Below is a small trained network, with its code and all its weights. Each question gives an input and a target symbol and asks what happens when units are switched off, that is, made to give their printed mean instead of their output.

import numpy as np


def w(rows, s, z=0):
    codes = np.array(rows[::2]) - 128.0
    scale = np.full(codes.shape[1], s)
    scale[-1] = z or s
    return codes * scale


def norm(h):
    return h / np.sqrt((h * h).mean(-1, keepdims=True) + 1e-5)


def f(y):
    return y / 2 * (1 + np.tanh(0.7978845608 * (y + 0.044715 * y**3)))


def softmax(a):
    e = np.exp(a - a.max(-1, keepdims=True))
    return e / e.sum(-1, keepdims=True)


def log_softmax(a):
    a = a - a.max(-1, keepdims=True)
    return a - np.log(np.exp(a).sum(-1, keepdims=True))


def net(x, mask):
    ids = ['ΔΘΠΩβγεζμσψ'.index(c) for c in x.split()]
    T = len(ids)
    res = E[ids] + P[:T]
    u = 0
    for l in range(2):
        r = norm(res)
        for j in range(3):
            rows = slice(3 * j, 3 * j + 3)
            q, k, v = (r @ M[l][rows].T for M in (Q, K, V))
            z = softmax(np.where(np.tri(T) > 0, q @ k.T / 3**0.5, -1e9)) @ v
            o = O[l][rows]
            res = res + np.where(mask[u + j], z, o[:, -1]) @ o[:, :-1]
        u += 3
        y = f(norm(res) @ A[l][:, :-1].T + A[l][:, -1])
        res = res + np.where(mask[u : u + 16], y, B[l][:, -1]) @ B[l][:, :-1]
        u += 16
    return log_softmax(norm(res)[-1] @ U[:, :-1].T + U[:, -1])


Q, K, V, O, A, B = {}, {}, {}, {}, {}, {}
E = w([
[120,145,81],'Δ',
[228,95,116],'Θ',
[139,165,153],'Π',
[122,149,70],'Ω',
[162,105,151],'β',
[96,116,99],'γ',
[220,65,162],'ε',
[26,213,80],'ζ',
[116,134,102],'μ',
[114,6,72],'σ',
[95,98,129],'ψ',
],0.024)
P = w([
[238,195,141],'0',
[188,186,101],'1',
[146,152,99],'2',
[134,144,93],'3',
[134,132,105],'4',
[129,127,110],'5',
[191,173,106],'6',
[161,99,255],'7',
[193,204,78],'8',
[104,82,174],'9',
[119,109,141],'10',
[105,89,185],'11',
[93,81,194],'12',
],0.0087)
Q[0] = w([
[210,33,87],'0.h0',
[191,205,194],'0.h0',
[251,119,131],'0.h0',
[70,157,109],'0.h1',
[30,221,164],'0.h1',
[31,207,100],'0.h1',
[219,59,159],'0.h2',
[125,117,113],'0.h2',
[109,201,184],'0.h2',
],0.017)
K[0] = w([
[207,28,93],'0.h0',
[165,182,218],'0.h0',
[236,108,160],'0.h0',
[116,181,132],'0.h1',
[56,181,178],'0.h1',
[87,250,120],'0.h1',
[118,231,147],'0.h2',
[118,100,144],'0.h2',
[173,146,38],'0.h2',
],0.017)
V[0] = w([
[122,160,255],'0.h0',
[148,195,242],'0.h0',
[116,103,82],'0.h0',
[94,166,160],'0.h1',
[64,127,132],'0.h1',
[187,171,138],'0.h1',
[91,207,193],'0.h2',
[130,100,89],'0.h2',
[126,126,122],'0.h2',
],0.0086)
O[0] = w([
[218,197,56,3],'0.h0',
[240,239,100,6],'0.h0',
[98,87,134,175],'0.h0',
[135,203,150,95],'0.h1',
[51,153,164,80],'0.h1',
[253,173,117,181],'0.h1',
[157,9,203,49],'0.h2',
[37,108,123,163],'0.h2',
[106,105,136,132],'0.h2',
],0.0057,0.0033)
A[0] = w([
[99,119,128,73],'0.n0',
[122,172,140,147],'0.n1',
[175,148,183,65],'0.n2',
[142,114,71,109],'0.n3',
[133,149,243,87],'0.n4',
[116,134,88,106],'0.n5',
[26,231,182,3],'0.n6',
[96,199,61,131],'0.n7',
[119,150,110,95],'0.n8',
[140,91,190,142],'0.n9',
[82,134,122,79],'0.n10',
[74,199,147,129],'0.n11',
[54,250,187,72],'0.n12',
[114,94,106,116],'0.n13',
[154,227,150,150],'0.n14',
[165,55,179,149],'0.n15',
],0.014,0.0041)
B[0] = w([
[119,123,118,143],'0.n0',
[117,113,105,145],'0.n1',
[112,140,44,161],'0.n2',
[96,133,180,153],'0.n3',
[80,120,144,125],'0.n4',
[107,107,169,146],'0.n5',
[2,72,73,191],'0.n6',
[102,50,191,245],'0.n7',
[120,109,145,126],'0.n8',
[128,140,36,185],'0.n9',
[114,129,108,171],'0.n10',
[101,109,63,189],'0.n11',
[117,187,31,195],'0.n12',
[80,125,132,180],'0.n13',
[32,116,79,242],'0.n14',
[87,180,2,255],'0.n15',
],0.018,0.0039)
Q[1] = w([
[131,116,118],'1.h0',
[80,98,89],'1.h0',
[167,6,67],'1.h0',
[81,90,67],'1.h1',
[61,83,66],'1.h1',
[155,123,94],'1.h1',
[118,177,24],'1.h2',
[70,146,111],'1.h2',
[123,81,235],'1.h2',
],0.021)
K[1] = w([
[126,119,103],'1.h0',
[90,190,24],'1.h0',
[132,19,6],'1.h0',
[105,95,39],'1.h1',
[102,96,2],'1.h1',
[122,105,171],'1.h1',
[48,191,121],'1.h2',
[145,146,60],'1.h2',
[223,70,98],'1.h2',
],0.018)
V[1] = w([
[61,196,94],'1.h0',
[140,95,84],'1.h0',
[167,42,10],'1.h0',
[137,250,163],'1.h1',
[107,47,100],'1.h1',
[227,106,145],'1.h1',
[174,79,116],'1.h2',
[45,122,41],'1.h2',
[163,74,101],'1.h2',
],0.018)
O[1] = w([
[8,149,181,188],'1.h0',
[171,127,161,166],'1.h0',
[235,118,225,227],'1.h0',
[119,253,70,64],'1.h1',
[126,52,174,183],'1.h1',
[222,93,69,62],'1.h1',
[152,117,66,106],'1.h2',
[169,72,234,252],'1.h2',
[161,105,84,126],'1.h2',
],0.016,0.021)
A[1] = w([
[101,89,98,129],'1.n0',
[130,123,146,52],'1.n1',
[117,15,96,171],'1.n2',
[140,145,156,122],'1.n3',
[155,108,196,151],'1.n4',
[125,84,148,161],'1.n5',
[21,234,176,193],'1.n6',
[176,170,60,87],'1.n7',
[99,115,154,69],'1.n8',
[143,113,176,148],'1.n9',
[180,187,168,204],'1.n10',
[45,154,83,162],'1.n11',
[111,255,235,239],'1.n12',
[67,131,92,117],'1.n13',
[145,209,239,254],'1.n14',
[130,115,138,99],'1.n15',
],0.019,0.0018)
B[1] = w([
[179,117,91,130],'1.n0',
[117,141,142,144],'1.n1',
[195,141,48,189],'1.n2',
[120,151,126,147],'1.n3',
[99,201,187,253],'1.n4',
[127,149,123,199],'1.n5',
[71,3,70,169],'1.n6',
[26,136,184,130],'1.n7',
[81,146,121,172],'1.n8',
[106,172,171,213],'1.n9',
[142,181,108,147],'1.n10',
[187,62,181,129],'1.n11',
[20,134,15,199],'1.n12',
[187,107,157,125],'1.n13',
[99,207,84,242],'1.n14',
[129,138,132,144],'1.n15',
],0.032,0.015)
U = w([
[175,86,88,160],'Δ',
[185,171,134,127],'Θ',
[48,133,25,115],'Π',
[163,100,65,241],'Ω',
[114,250,65,50],'β',
[105,115,120,2],'γ',
[184,202,122,144],'ε',
[92,15,124,163],'ζ',
[108,120,110,101],'μ',
[160,35,244,117],'σ',
[80,112,168,155],'ψ',
],0.012,0.0045)

Each question gives the input, a string of symbols that net reads in full, and the target symbol t.
The units are the heads (3 rows each of Q, K, V and O) and the neurons (one row each of A and B). Each row of codes is followed by its name. A weight is (code - 128) times the scale printed after its matrix; where a second scale follows, it is the last column's (O, A, B and U).
mask holds one flag per unit, layer by layer, with each layer's heads first. A switched-off unit (its flag False) gives its mean, the last column of its rows in O or B, instead of its output. The means were averaged over made-up inputs and are rounded, as every weight is.
A unit's drop is (log p(t) with every unit on - log p(t) with that unit switched off) / (log p(t) with every unit on - log p(t) with every unit switched off).
The circuit of an input: a set's keep is (log p(t) with only the set's units on - log p(t) with every unit switched off) / (log p(t) with every unit on - log p(t) with every unit switched off). Starting from the 12 units with the biggest drops (on a tie, the unit counted first), units are removed one at a time, each time the one whose removal leaves the highest keep (on an exact tie, the one counted first), for as long as the keep stays at least 0.8.
circuit, biggest first: the units of the circuit, biggest drop first
k most important neurons: the k neurons with the biggest drops, biggest first
top k neurons in layer l: the k neurons of layer l with the biggest drops, biggest first
heads that matter: for each layer, one digit per head in row order, 1 if its drop is at least 0.15 and else 0, layers parted by /
input ψ ζ σ Δ, target σ: circuit, biggest first => 0.n7, 1.h1, 1.n12
input Θ Π μ Δ β Δ ψ β ε Ω ζ Π, target Π: top 2 neurons in layer 0 => 0.n14, 0.n12
input Δ Ω ε Π Ω Θ Π σ μ ψ γ, target σ: circuit, biggest first => 1.h1, 1.n12, 1.h2
input Ω β ε Δ ε, target ε: 2 most important neurons => 0.n15, 1.n12
input μ Δ σ γ, target σ: circuit, biggest first => 0.n15, 0.n12, 1.h1, 1.n12
input Δ μ β ε Θ ψ γ Ω Π σ σ σ μ, target σ: heads that matter => 011 / 010
input μ μ σ ψ Δ μ, target σ: 4 most important neurons => 0.n15, 0.n12, 0.n9, 1.n12
input ψ Π σ μ σ σ Ω, target σ: heads that matter => 101 / 010
input Ω Ω ψ ψ σ ψ, target σ: heads that matter => 001 / 010
input Π β β Δ Δ γ, target β: 2 most important neurons => 0.n7, 0.n15
input β Ω γ ψ Δ Ω β Ω, target β: 3 most important neurons => 0.n2, 0.n15, 0.n12
input ψ Θ Ω Π γ ζ Ω, target ζ: 2 most important neurons => 0.n7, 1.n6
input Θ ζ μ Ω σ Ω, target σ: 2 most important neurons => 0.n7, 0.n15
input Ω Θ β σ ζ ζ Ω σ Δ, target σ: heads that matter => 010 / 010
input Ω Δ Ω, target Ω: 2 most important neurons => 0.n15, 1.n2
input Π Π γ, target Π: top 4 neurons in layer 0 => 0.n14, 0.n2, 0.n12, 0.n15
input ζ μ ψ ε ε Θ μ β Π σ Ω ζ, target ζ: top 2 neurons in layer 0 => 0.n6, 0.n12
input Θ β ψ, target β: 3 most important neurons => 0.n7, 0.n2, 0.n14
input ψ γ Ω μ ε μ ζ Θ Δ β, target β: top 2 neurons in layer 0 => 0.n15, 0.n9
input Θ ψ γ γ ζ γ Ω μ Ω, target ζ: 2 most important neurons => 0.n14, 0.n7
input ψ ε ε β ψ, target β: top 2 neurons in layer 1 => 1.n14, 1.n10
input μ Ω β μ β, target β: 2 most important neurons => 0.n7, 1.n14
input Π Ω γ, target Π: 4 most important neurons => 0.n14, 0.n2, 0.n15, 0.n12
input Π μ Π Δ, target Π: 2 most important neurons => 0.n14, 0.n9
input β ε σ Ω ψ Ω ψ σ ψ, target σ: 2 most important neurons => 0.n15, 1.n12
input ε σ Π ψ Δ Δ Θ β ζ, target ζ: most important neuron => 0.n6
input Ω Π Π Π Π Π Ω, target Π: top neuron in layer 0 => 0.n3
